In the rows, zero is written as 128.
Each row is followed by its class number. Each block has new classes, again numbered from 0 up, in any order.
[153  89 154 132  87 103  78 118  87 139 107 107 156 142 161 160 109 143
 136 106 135 104 136 127 130 110 114 117 147 110 120 110 146 141]
0
[174 141 157 158 143  92 148 157 171 145  77 150  95 148 150 148 127 196
 117 112 176  73  93 144 135  73 133 183 107 131 149 172 122  94]
1
[177 116 134  92 121 101 130 141 143 105 120 113  81 139 158 123  88 151
 166 107 112 111 117  77 172  74 138 102 144 157 165 163 174 140]
7
[138 120 106 157 139 117 131  94  96  83 119 157 134 182 165 124 123 146
 130 102 102 147 177 138  99 127  53 107 161 122 122 159 134 125]
2
[141 133 124 129 154 120 124 144 148 133  95 112 106 150 158 111  90 154
 149 180 148  45 122  84 122  97  93 211 125 128 127 127 159 111]
3
[154 159 140 153 132 106 121 149 158 136 149 119 126 149 155 127  97 162
 116 150 137  92 100 113 114  96 102 177 128 110 111 168 132 137]
3
[149 101 114 126 133 104 130 141 139 114 154 159 156 140 116 141 115 147
 151 122 116 162 113 138 140 120  85 134 148 176 139 160 118 141]
6
[151 153 126 144 127 122 141 134 150 113 139 133 106 155 156 136 113 185
 109 132 150  94 135 134 124  90  77 198 155 134 126 166 116 108]
4
[126 159 124 110 141 159 154 126  93 109 110 141 141 158 122  97  90 124
 166 143 105 134  61 119 158  96 122 131 146 123 153 101 119 146]
8
[138 160  99 117 101 121 119 124 158  86 155 155 107 142 141 120 134 162
 128  71 120 136 124 122 128 128  70 139 171 131 137 160 108 146]
4
[127 134 122 108 142 159 150  88  95 111 125 108 135 150 114 110 107 145
 158 146 112 124 124  83 148 118 121 108 149 120 159 126 151 111]
8
[150 148 146 105 135 134 100 104 103 110 119 111 110 126 148 133 114 103
 135 131 145 116 108  54 162 111 100 124 174 115 147 126 150 122]
7
[102 147 143 132 207 141 125 123 189 123  80 187  73 189 172 120 234 155
  68 148 173  99 165  47 134 101  77 147 105  91 172 159 121  90]
2
[160 131 125 134 162  98 136 153 144 115 118 152  98 187 166 133 115 186
 125 142 157  66  94 108 132  72 107 199 146 144 154 163 136 141]
7
[171 133 116 109 100  95 149 122 138 101 109 169 147 142 113 123 134 101
 154  82 145 122 131 184 132 109  94 132 137 148 115 151 151 102]
1
[149 126 115 105  82 114 137 121 153  71 134 155 112 154 146 125 132 144
 141  78 114 135 116 132 130 118  97 119 163 154 150 143 137 159]
4
[102 144 128 157 173 131 166 128 146 122 100 162 109 140 141 119 152 156
 114 153 138 123  98 127 128  99 100 170  85 148 166 156 140 115]
5
[174 108 123 159 106  98  90 115  89 149 167 203 198 176  94 144 183  99
 122 111 109 145 159 138  98 117  96 143 184 167 135 162 129 174]
2
[102 168  88  65 129 118 189 135 110 155 159 110 128  91  94 100  91 148
 223 148  80  92 138  87 123 107 113 183 161 174 146 108 199 103]
6
[143 143 118 138 116 123 120 131 120 110 137 149 115 137 130 143 101 136
 158 111 102 134 121 148 131 125 125 131 136 143 145 128 113 140]
6
[182  71  96 130 109  95 106 129 144 127  96 165 131 136 103 107 101 132
 165 123 116  99  98 147 131 131 173 139 115 147 148 131 123 156]
8
[151 128 116 147 100 127 146 123 106 138 126 118 110 136 147 127 127 132
 137 122  91 130 158 103 136 101 109 105 147 122 153 160 171 126]
0
[124 102  91 108 128 100 108 132 140  89 127 173  81 146 146 115 106 144
 142 133  82 116  87 107 122 110 137 159 146 179 170 122 149 166]
7
[136  95 108 148 125 136 110 107 125 142 126 181 185 144 124 145 209  88
 133 132 137 180 106 135  99 137 139 125 147  91 146 109 103 182]
0
[152 136 116 119  94 115 109 142 113 100 128 163 137 144 133 141  88  69
 158 128 124 105  95 183  98 137 149 139 120 117 101 115 124 175]
1
[161 116 137 105 149 127 131 115  72 106 115 103 103 144 125 130  80 151
 148 140 124 106 156  90 147  82 114  72 130 133 164 167 158 115]
3
[144 129  86 129 111  93 163  79 185 108 136 170  72 173 154 111 140 138
 149 114 127  50 136 116  93  94  85 231 150 141 144 177 151 124]
5
[174  62 124 218 124 174 244  73 182 114 134  88  82 147 179 121 103 128
 138 161 100 171 203 138 155 111 119 139  63 175 102 213 135  49]
5
[155 141 142 153 178 131 159 140 137 119 122 160 111 187 189 143 123 141
  89 170 158 125 106  93  95  92  73 158 138  93 132 204 122 118]
1
[140 155 127 158 169 116 171 131 139 129 122 146 112 158 158 127 122 159
 121 163 152  93  92  71 123 116  56 200 124 124 138 168 136  96]
6
[155 108 101 102 134  97 130  91 132  89 158 161 164 186 126 132 167 151
 152  83 153 121 135 135 122 119  93 135 170 146 131 153 140 143]
7
[185 141 130 109 152  80 159 172 202 146 152 119 141 143 115 152 149 203
 150 119 233  51  97 120 137  87  86 213 129 139 109 214 115 153]
3
[135 175  99 122 133 127 128 117 133  80 129 162 116 161 132 112 116 126
 154 113 118 130 112 164 139 117 100 128 133 147 132 157 118 160]
8
[120 101 120 122 137 103 138 141 162 142 139 148 116 174 151 115 113 192
 109 142 136  49 132 101 107  96  69 219 163 129 141 163 146 112]
5
[131 134 124 101 131 128 163 139 107 126 114 114  94 139 156 143 138 174
 159  98 149 112 138  92 157  85  65 126 160 158 150 173 142 151]
0
[146 112 125 143 176 115 147 119 109 138 126 137 111 156 136 128 126 149
 146 166 112 115 143  41 128 123 119  93  95 146 180 182 175 121]
6
[184 108 133 164 149 104 175 156 128 118 109 179  87 217 159 124 143 156
  94 145 135  70 136  76 129  78  70 156 135 145 164 219 147 142]
2
[147 151 115 152 120 128 172 122 175 107 136 153  94 130 160 122 128 127
 125 146 131 134  67 112 109 115 121 184 123 122 128 154 104 157]
4
[127 112 135 101 142 122 138 127  80 110 109 132 112 140 139 130 109 154
 159 117 101 123 134  75 139  99 104  94 126 149 158 138 159 139]
2
[133 129 123 122 117 111 119 134 113  99 103 176 133 157 139 127 120 123
 136 107 114 123 105 145 114 120 103 129 134 151 144 126 152 131]
1
[107 135 106 144 102 122  81 115 114 121 132 175 156 147 106 115 117 123
 142  92  75 143 112 159 115 154 119 115 163 150 141  99 123 148]
1
[151 138 132 122 148 131 136 153 127 147 130 148 131 166 131 111 118 149
 104 171 148  76  88  69 129 108  94 189 151 113 142 159 131 128]
8
[208 114 158 150  97 110 105 135  56  90 163 118 187 156  87 162  83  94
 101 143 148 124  94 125 159 115  74  85 136 130 131 187 156 152]
3
[169 101 168 132 129 106 143 109 129 136 145  98 152 151 119 149  94 167
 131 128 124 146 151 112 167  87 106  71 180 133 158 169 138  93]
6
[194 132 136 164 153  96 167 148 190 151 118 159 124 154 129 133 138 147
 122 141 171 105  95 116 145  78 106 174 111 135 136 216 128 107]
1
[162  95 137 143 127  99 164 121 141  89 129 172 116 156 140 139 122 115
 118 135 107 176 102 132 146  74  77 122 154 180 144 189 118 157]
2
[148 123  94 105 113 103 104  96 171  83 145 164 143 183 130 104 121 122
 162 112 107 116 117 142 131 120 118 128 132 135 130 146 138 159]
8
[130 126 129 119 116 101 130 124 138 104 127 155 136 157 142 135 112 148
 138  99 119 133 114 156 116 113  95 124 160 160 130 153 134 140]
1
[124 153  81 111 129 107  88 110 175  85 140 131 112 111 123 112  98 138
 155 132 117 126 170 143 150 118  57 150 171 166 130 153 138 123]
4
[146 114 136 145 124  97 128 152 164 126  79 160  99 184 171 142 158 193
 109 108 159  66 106 140 137  71 105 182 122 118 158 139 126 132]
0
[137 137 129 133 139 161 143 108  79 115 125 116 118 135 143 122 119 125
 141 152 100 150 158  81 126 122 138  73 124 125 164 140 155 130]
4
[ 34 107 140 120 137 127 251  99 187 160 205 128 175 227 134  94 145 190
  93 210  98  69 113 110  83 126 103 226 176 136 104  83 148  83]
6
[185 128 125 127  97  97 107 139 156  63 139 179 143 152 111 148 150 105
 111  89 152 158 106 187 145 104  75 118 144 158 134 178 115 159]
3
[181 187 154  79  75 126 133 191 182 148 138 150  91 140 111 147 195 178
 145  75 157  46 114  78 163  41 112 246 162 193 188 147 179 117]
3
[151  75  99 120 102 117 138 122 119  86 141 176 122 174 127 119 107 120
 129 103 100 118 122 137 121 119  97 121 139 128 154 163 134 151]
5
[139 118 121 137 121 108 108 134 118 124 121 184 153 164 132 120 130 109
 126 124 107 133 108 122 104 134 101 127 149 152 143 144 149 150]
1
[152 160 133 142 148 119 135 138 132 136 141 109  99 175 156 122  85 172
 119 163 148  44 126  77 121  90  76 186 161 110 128 178 135 130]
3
[130 160 141 132 167 146 176 169 107 134 107 122 117 151 148 145 114 177
 119 155 186  67 135 150 120  83  82 201 143 105 140 160 130 109]
5
[114 106 102 128 160 156 115 138 153 105 131 139  77 188 177 122 106 152
 107 190 130  68 147  73  93 131  86 194 157 108 136 138 114 142]
3
[190 105 137 121  96 100 109 128 138 123 115 134 168 111 106 125 110 101
 163  75 123 163 116 131 162 130 133  49 114 122 127 155 151 118]
1
[219  78 116 113 115 100 100 144 133  50  98 150 104 231 148 127  45 136
 120 127 162  25 149 167 172  52  44 183 140 119 119 161 121  88]
3
[216 122 117 135 154  55  37  66 130 177 167 145 126 131  97 151  74 123
 147 186 142  34 167  65 142  37  89 250 125 129 128 189 148  40]
6
[166  83 136 131 133 126 130 103 108  98 116 129 119 173 139 135 104 133
 129 131 116 121 158  72 159 124  81  84 137 136 165 156 157  87]
6
[135 123 143 161 158 146 187  61  23 122 125 140 138 184  96 156 133 124
 175 146 123 125 119 136 125 122 188  59  96 152 175 124 113 162]
6
[168  94 106 108 103  87 120 119 164  82 149 165 128 149 126 129 124 126
 134  97 120 138 101 153 145 105 119 139 156 160 134 147 135 140]
7
[180  97  94 168  85  94 156 147 189 107 137 201  90 143 135 114 164 142
 104  56  86 187  69 125 173  94  82 113 108 162 160 212 103 157]
0

A new block, with new classes numbered from 0.
[101  63 163  79  67 166 161 199 150 167  94 166  77 119 111 157 151 122
 108 136  82 120 174  88  84 152 143 131 115 152  79 188 163 163]
5
[156  76 160 141 153 216   6 194 105  66  92 122 142 191 113 100 124  78
 121 133 113 160 144 147 173 182 102 107 109 137 153 130 158 135]
4
[149  86 151 144 152 223  28 200 102  68  63 120 124 193 119 105 112  63
 136 151 129 154 140 134 167 173  92 102 107 150 151 125 144 132]
8
[198 199 120  60 104 108  77  95 208 107 141 137  66 105 105  98 197 117
 116 156 175 146 102 157 201 137 122 119 159 204  79  87 155  55]
8
[134 113 136 115 135 209  13 173 117  85 103 125 156 166  94 103  90  58
 146 120 122 179 136 126 181 162 119  94  97 128 128  96 162 135]
5
[138 113 140 113 142 208  12 162 122  92 105 121 159 164  96 111  94  50
 152 118 131 174 128 133 181 162 128  98  97 124 123  97 175 137]
5
[ 85  68 179  68  73 151 176 195 136 139  74 157 118 144 100 115 164 155
 129 118 107 119 168  94 104 128 146 140 113 136  79 176 166 153]
2
[ 88  68 189  69  75 146 141 184 158 147  96 132 100 139  96 126 180 149
 139 144  80 127 175 109  89 151 147 141 129 165 116 185 155 137]
8
[139  91 162 133 123 170  27 145 131  96 123  91 174 174 109 122 120  72
 142 129 132 158 145 160 191 185 136 105 114 138 135 109 165 131]
9
[176 101 157 126 120 212  30 161 128  47  57 108 131 145 134 109 118 111
 129 127 123 154 135 150 181 178 137 111 100 152 152  98 152 117]
6
[ 94  74 165  74  73 164 166 196 129 169  84 170 113 129  90 119 151 109
 131 138  97 141 165  82 117 139 139 132 100 146  69 195 166 154]
5
[112 126 152  79 130 111 110  78  34 109  69 130 100 116 115 173 163 191
 180  66 128 201  94 158 224 112 151 173 119 157 182 195  74 106]
3
[159  83 157 136 151 213  15 197 110  70  99 121 135 192 115  98 123  78
 127 145 114 167 153 148 179 181  95 107 108 134 140 116 149 142]
4
[131  98 141 119 152 184  33 158 121  93 114 105 166 177 109  95 115  85
 156 118 117 178 134 146 153 180 128 115 104 113 167 137 151 141]
7
[122  96 122 138  72  25  89 169 127 149  76 118  80  78  58 164 179 126
 107  96 121  64 193 166 150 121 112 140 178 167 198  65  92 120]
4
[102 136 135  80 145 150  89  76  56  95  91 122 100  98 117 182 132 156
 162  85 123 216  83 155 203  98 165 170 116 147 163 170 101  94]
5
[180 176 162  56  92 102  54  85 175  82 120 156 100 114  82 171 190 129
 117 138 189 159  92 191 239 149 133 139 123 164  84 100 139  56]
3
[ 98  52 173  74  66 145 156 203 147 154  72 148  63 126 107 139 191 125
 118 121  84  97 172  99  82 139 144 126 138 195 106 174 134 146]
8
[106 158 159  83 141 136  95  54  42 121 105 104 112  99 113 184 144 190
 163  70 163 205  77 168 222 107 170 162 119 140 154 182 103 109]
3
[109 153 154  85 131 126 103  59  37 126 110 106 114 108 117 173 140 187
 180  77 159 208  87 163 225 103 164 163 109 142 140 180  97 121]
3
[173 188 129  29  95 104  36  87 175  62 141 148 106 119  78 155 185 135
 109 147 164 173 102 189 224 132 178 134 128 170  56  98 142  63]
0
[ 98  54 180  85  56 121 165 189 145 180 101 177  77 130 118 150 185 152
 133 115  80 102 182  95  80 156 127 138 130 171 104 203 135 164]
3
[ 84  69 182  69  82 161 139 180 152 178 117 144 106 133 100 139 151 145
 135 153  90 146 176 109  90 154 153 140 109 141  85 165 190 141]
5
[192 200 147  38 112 168 104 104 184 108 109 175  98 141 101 108 157 159
 189 150 177 172  91 155 183 165 142 140 124 158  69 105 204  64]
1
[ 95  70 186  66  73 147 165 178 150 133  83 154 125 139  96 113 168 143
 136 123  92 114 171  98  88 139 144 146 110 146  68 174 181 159]
2
[130 124  92 172  84  54 108 159 117 178  42 106  51  65  52 156 170 106
 134 130 138  84 197 146 138 126  86 125 171 203 220  50  81 125]
8
[196 205 130  61 110 144  88  81 211 105 147 146  71  98 121 107 182 153
 138 154 174 150  90 156 208 144 125 134 143 181  75  84 179  56]
1
[ 96  84 167  39  70 132 146 181 155 153 109 167 110 150 103 129 178 161
 148 143  80 145 173 121  91 147 172 148 125 146  84 179 158 138]
0
[149 105 133 107 129 184  13 156 126  90 117 116 146 183 115 107 127  84
 151 145 108 178 149 154 173 170 138 109 102 138 132 107 151 139]
0
[ 87  58 158  84  66 162 161 187 152 171 104 165  84 119 113 152 155 124
 111 131  82 132 173  91  83 154 147 137 120 161  97 196 164 160]
5
[111 112 142  75 149 135  95  84  36  91  51 109  91 110 114 155 153 155
 166  80 127 182  87 158 214 106 156 161 131 170 202 170  84  74]
8
[100 153 151  85 136 129 105  48  34 128 118 111 115 103 115 183 138 182
 173  76 165 210  79 164 221 104 171 169 112 136 144 195 101 119]
3
[ 86  62 168  55  73 142 144 175 158 147 126 171 119 151 118 145 166 156
 144 153  79 149 176 122  92 150 166 146 120 137 104 192 144 136]
0
[203 194 142  33 121 138  80 133 175 105 133 175 100 161  89 113 171 161
 174 157 183 180 101 172 187 161 138 141 131 139  64 120 193  59]
4
[193 179 120  74 116 124  90 118 196  96 159 181  86 140 134 126 172 143
 152 139 173 167 102 135 205 159 110 135 137 145  95 136 145  90]
3
[120 160 121  96 153 139  64  87  35  98  61 118  97  97 100 173 138 151
 161  81 165 198  92 150 222  88 167 156 150 171 180 177  82  91]
8
[154  80 152 160 148 230  21 199 108  45  59 122 139 169 126 103 110  81
 112 148 115 152 151 123 167 180 115 100  98 141 146 113 137 139]
6
[109  51 171  67  80 158 153 205 135 156  92 188 106 144 106 122 176 121
 129 123 107 128 167  99 103 146 146 144 131 149  94 194 163 145]
4
[145  92 149 136 133 222  38 193 118  58  71 113 126 191 117 103 108  94
 121 132 123 153 146 139 167 177  95 105  97 130 144 103 168 142]
2
[178 188 150  57  94 106  53  84 174  58 125 139 118 106  81 165 174 105
  94 137 182 168  91 188 251 141 151 132 143 167  67  90 129  46]
9
[100 162 122  81 156 141  68  87  35  90  85 116 118  84  98 169 128 171
 154  74 150 221  84 154 214  87 167 163 127 131 183 186  66  87]
7
[ 90  74 195  78  81 151 152 168 169 148 108 152 130 129 120 125 169 164
 150 154  90 143 171 114  82 149 167 146 126 137 103 175 146 131]
6
[180 103 163 117 116 196  24 170 133  57  74  95 129 155 128 120 121  92
 119 113 115 148 140 158 208 189 116  98 117 159 141  97 153 114]
9
[124 101 118 139  52  34  94 179 141 150  43 100  64  80  59 159 179 123
 112 113 125  58 200 154 147 122 110 129 171 194 206  47  92 113]
8
[177 115 146  82 122 210  15 173 131  48  69 119 117 150 127 110 126 109
 132 116 101 165 145 157 197 173 128 109 112 153 138 104 148 124]
0
[181 195 145  57 109 121  51  79 181  55 125 160 118  91  77 134 169 111
 122 162 174 168 101 169 212 146 154 140 133 162  66  93 143  57]
6
[187 180 136  50 119 119  45  92 164  74 135 158 109 122  85 146 178 124
 116 135 180 171  88 183 227 137 147 137 142 147  94 115 147  52]
4
[ 92  66 177  77  62 142 167 185 153 141  87 152  85 131 111 142 176 152
 107 119  92 100 169 107  84 136 142 141 126 156  85 181 161 153]
2
[151  89 136 143 146 224  24 193 111  83  80 133 130 182 112 109  93  51
 123 148 110 167 145 125 167 187  92 101  91 136 138 116 168 141]
5
[133  92 162 124 140 182  25 155 126 100 131 114 135 185 108 130 140  99
 158 119 126 172 148 142 168 190 124 114 105 138 140 113 157 165]
3
[101  55 154  58  62 136 167 194 138 144  90 177  92 126 117 134 171 136
 127 129  76 117 183 103  98 140 153 140 122 162  87 178 133 156]
0
[171 103 180 108 117 205  24 178 125  72  66 125 109 161 130 128 128 113
 139 105 123 153 140 157 194 187  96 109 109 152 149 103 145 129]
3
[ 96 158 158  61 166 148  85  94  40  86  68  94 125  79  92 150 138 183
 155  65 139 205  86 163 193  91 171 169 126 133 155 155  95  95]
7
[118 121 104 117  38  24 100 166 138 147  63 126  73  74  67 176 172 142
 112 108 118  84 200 172 151 111 134 143 168 179 179  64  80 125]
0
[143 143  98 186  85  56 101 139 124 162  57 109  77  46  67 145 144 124
 126 144 127  83 202 147 117 138  99 135 162 174 199  37  95 129]
6
[133 102 135  89 115 191  20 160 126  67 113 124 157 176 107 106 115  76
 147 118 113 178 138 152 182 167 146 107 102 129 143  99 151 133]
0
[ 86  98 132 156  58  26 118 171 136 179  93 105  80 107  67 181 180 154
 144 108 128  94 196 158 115 134 111 159 150 154 200  50 106 154]
3
[159  77 161 135 155 203  18 200  98  73  76 132 139 205 109 100 128  80
 126 138 107 151 142 148 160 181  99 111 107 131 147 129 160 126]
4
[ 82  58 210  71  73 137 163 190 140 159  86 160 116 146  98 136 201 166
 132 118  97 140 173 104  95 150 151 155 118 164  81 188 155 169]
3
[109 140 104 152  72  62  75 177 121 184  65  94  57  72  41 180 146 119
 111 116 119  94 196 150 119 119 114 123 155 166 177  22 115 135]
5
[185 189 134  59 111 120  47  98 173  64 103 140  91 120  67 145 191  97
 114 154 177 169  95 170 220 136 142 133 138 186  85  99 134  64]
8
[ 74  68 188  57  83 143 136 196 163 149 116 145 129 137  98 123 170 167
 142 128  75 144 175 109  56 151 160 152 122 136 104 198 159 145]
7
[209 209 127  59 116 122  71 101 201 110 169 139  69 101 116 108 184 148
 116 155 175 151  98 172 198 136 118 130 153 164  69  88 172  54]
4
[102  81 190  88  90 158 151 174 162 147  99 155 128 126 110 115 159 155
 159 162  93 140 179 109  75 159 154 147 120 137  97 165 159 141]
6
[183 186 147  54 104 103  50  97 170  81 125 172  91 125  76 169 190 123
 123 137 186 165  95 171 230 153 136 143 131 158  77 122 142  75]
3
[169 107 158 108 116 211  32 173 129  50  56  99 116 174 122 110 121 120
 126 112 122 149 132 160 186 176 112 113  98 142 147 100 181 122]
2
[105 120 156  71 141 132 111  71  39  85  81 118 123 106 120 175 139 156
 173  71 115 202  83 162 232 114 162 159 126 147 171 185  68  77]
9
[199 210  83  43 108 133  81 113 194  80 147 186  85 135 132 105 161 140
 144 140 156 195  97 150 209 148 136 127 152 147 107 128 134  70]
0
[196 199 117  61 116 167  88  95 200  95 137 158  85 139 129 113 168 139
 158 140 165 177  79 140 205 151 139 133 133 150  95 113 170  80]
1
[132 103 139 123 147 184  21 163 121  95 113 101 163 162  99  95 118  89
 144 121 118 170 144 139 159 176 127 110 108 121 166 138 152 140]
7
